Below are the code and all the weights of a small trained network. Each question names an input and a class and asks about switching units off, where a switched-off unit gives its printed mean instead of its output.

import numpy as np


def w(rows, s, z=0):
    codes = np.array(rows[::2]) - 128.0
    scale = np.full(codes.shape[1], s)
    scale[-1] = z or s
    return codes * scale


def f(y):
    return y / 2 * (1 + np.tanh(0.7978845608 * (y + 0.044715 * y**3)))


def log_softmax(a):
    a = a - a.max(-1, keepdims=True)
    return a - np.log(np.exp(a).sum(-1, keepdims=True))


def net(x, mask):
    res = np.array(x, float).reshape(1, 3) / 4 @ E
    y = f(res @ A[0][:, :-1].T + A[0][:, -1])
    res = res + np.where(mask, y, B[0][:, -1]) @ B[0][:, :-1]
    return log_softmax(res[-1] @ U[:, :-1].T + U[:, -1])


A, B = {}, {}
E = w([
[25,184,234,1,200,98,158,29,187,120,225,78],'x0',
[253,79,130,65,212,217,112,191,197,242,139,70],'x1',
[223,122,91,64,152,88,208,247,40,30,235,41],'x2',
],0.0073)
A[0] = w([
[178,74,127,117,176,179,144,155,156,207,102,83,86],'N1',
[73,143,152,180,74,119,72,66,179,198,67,136,85],'N2',
[205,117,118,92,162,123,186,146,2,38,189,69,138],'N3',
[241,86,92,58,174,216,105,150,219,188,163,116,125],'N4',
[50,194,100,191,40,10,167,74,43,11,148,183,96],'N5',
[71,138,126,167,108,120,89,87,227,240,74,170,123],'N6',
[113,50,109,133,183,198,81,181,129,210,125,64,92],'N7',
[205,15,42,250,38,140,114,189,64,120,57,205,91],'N8',
[112,109,153,100,84,125,154,159,161,127,141,134,255],'N9',
[108,138,161,194,179,186,88,65,208,179,60,177,89],'N10',
[159,120,58,87,154,121,180,204,141,25,203,83,88],'N11',
[170,73,47,187,84,140,129,215,104,99,65,134,92],'N12',
[35,142,162,113,77,69,147,98,98,24,111,139,88],'N13',
[69,179,132,86,172,125,188,65,197,115,187,113,96],'N14',
[3,143,240,28,197,99,122,118,139,57,181,100,140],'N15',
[165,134,96,110,163,62,219,172,56,82,193,83,102],'N16',
[38,107,143,161,151,187,93,94,202,158,89,207,129],'N17',
[102,171,233,41,180,54,183,80,232,144,222,89,79],'N18',
[173,81,151,47,236,177,151,121,220,201,152,67,102],'N19',
],0.0079,0.016)
B[0] = w([
[85,133,192,153,141,182,144,158,91,124,90,142,173],'N1',
[135,100,185,83,143,166,117,107,156,94,154,94,183],'N2',
[139,77,117,94,88,153,94,77,162,72,147,123,216],'N3',
[103,98,149,162,121,122,159,163,137,126,78,141,224],'N4',
[72,115,200,132,133,189,216,196,106,125,42,192,226],'N5',
[155,100,128,92,105,121,108,93,162,61,165,125,209],'N6',
[99,146,183,100,158,160,160,159,85,148,100,137,170],'N7',
[190,198,97,166,198,103,112,101,66,166,157,58,231],'N8',
[118,92,9,144,54,4,125,167,220,143,107,158,252],'N9',
[131,96,170,90,130,180,108,97,145,71,162,99,189],'N10',
[124,110,189,95,93,171,121,79,151,92,168,117,183],'N11',
[167,169,123,165,191,107,114,77,99,142,132,99,190],'N12',
[102,124,178,146,158,169,177,178,78,148,108,154,182],'N13',
[161,175,103,150,180,160,131,106,114,136,124,74,182],'N14',
[185,146,90,171,173,84,107,115,113,151,125,84,236],'N15',
[115,81,180,57,96,172,96,84,158,71,184,121,189],'N16',
[156,86,125,116,104,136,138,122,152,99,193,131,203],'N17',
[160,190,93,157,200,128,96,68,62,170,124,72,214],'N18',
[101,136,201,139,174,144,184,186,118,159,91,175,211],'N19',
],0.013,0.016)
U = w([
[144,79,148,80,119,139,113,85,161,73,186,109,109],'0',
[157,190,92,170,168,114,115,92,91,151,137,82,102],'1',
[123,114,178,145,142,143,179,193,113,126,70,148,135],'2',
[130,89,5,142,75,44,120,157,193,132,107,145,255],'3',
[114,145,157,95,109,125,101,126,109,142,115,141,95],'4',
[111,151,127,108,110,143,117,159,127,139,153,142,96],'5',
[99,127,121,113,125,127,111,119,97,161,153,156,91],'6',
],0.018,0.0073)

Each question gives the input, the list of numbers given to net, and the class t.
The units are the neurons (one row each of A and B). Each row of codes is followed by its name. A weight is (code - 128) times the scale printed after its matrix; where a second scale follows, it is the last column's (A, B and U).
mask holds one flag per neuron, in row order. A switched-off neuron (its flag False) gives its mean, the last column of its row in B, instead of its output. The means were averaged over made-up inputs and are rounded, as every weight is.
A unit's drop is (log p(t) with every unit on - log p(t) with that unit switched off) / (log p(t) with every unit on - log p(t) with every unit switched off).
most important unit: the unit with the biggest drop
top k neurons: the k neurons with the biggest drops, biggest first
drop when u is switched off: that unit's drop, to one decimal
input [-3,2,-2], class 3: most important unit => N18
input [2,-4,-2], class 2: top 3 neurons => [N5 N13 N3]
input [2,-4,3], class 2: top 3 neurons => [N5 N13 N6]
input [-1,4,-4], class 0: top 4 neurons => [N5 N6 N10 N13]
input [-3,3,2], class 3: top 2 neurons => [N5 N18]
input [-1,7,6], class 2: top 4 neurons => [N19 N4 N1 N6]
input [-7,6,-5], class 1: top 2 neurons => [N8 N5]
input [-4,2,4], class 0: top 2 neurons => [N18 N3]
input [7,-4,6], class 1: top 4 neurons => [N18 N15 N14 N6]
input [0,2,-3], class 3: top 2 neurons => [N16 N11]
input [7,-6,1], class 1: top 2 neurons => [N15 N18]
input [-3,-8,-8], class 0: top 2 neurons => [N6 N2]
input [2,4,2], class 2: drop when N19 is switched off => 1.6
input [-8,-7,-4], class 1: most important unit => N8
input [-6,5,-1], class 1: drop when N5 is switched off => 0.2
input [7,-4,1], class 1: drop when N12 is switched off => 0.0
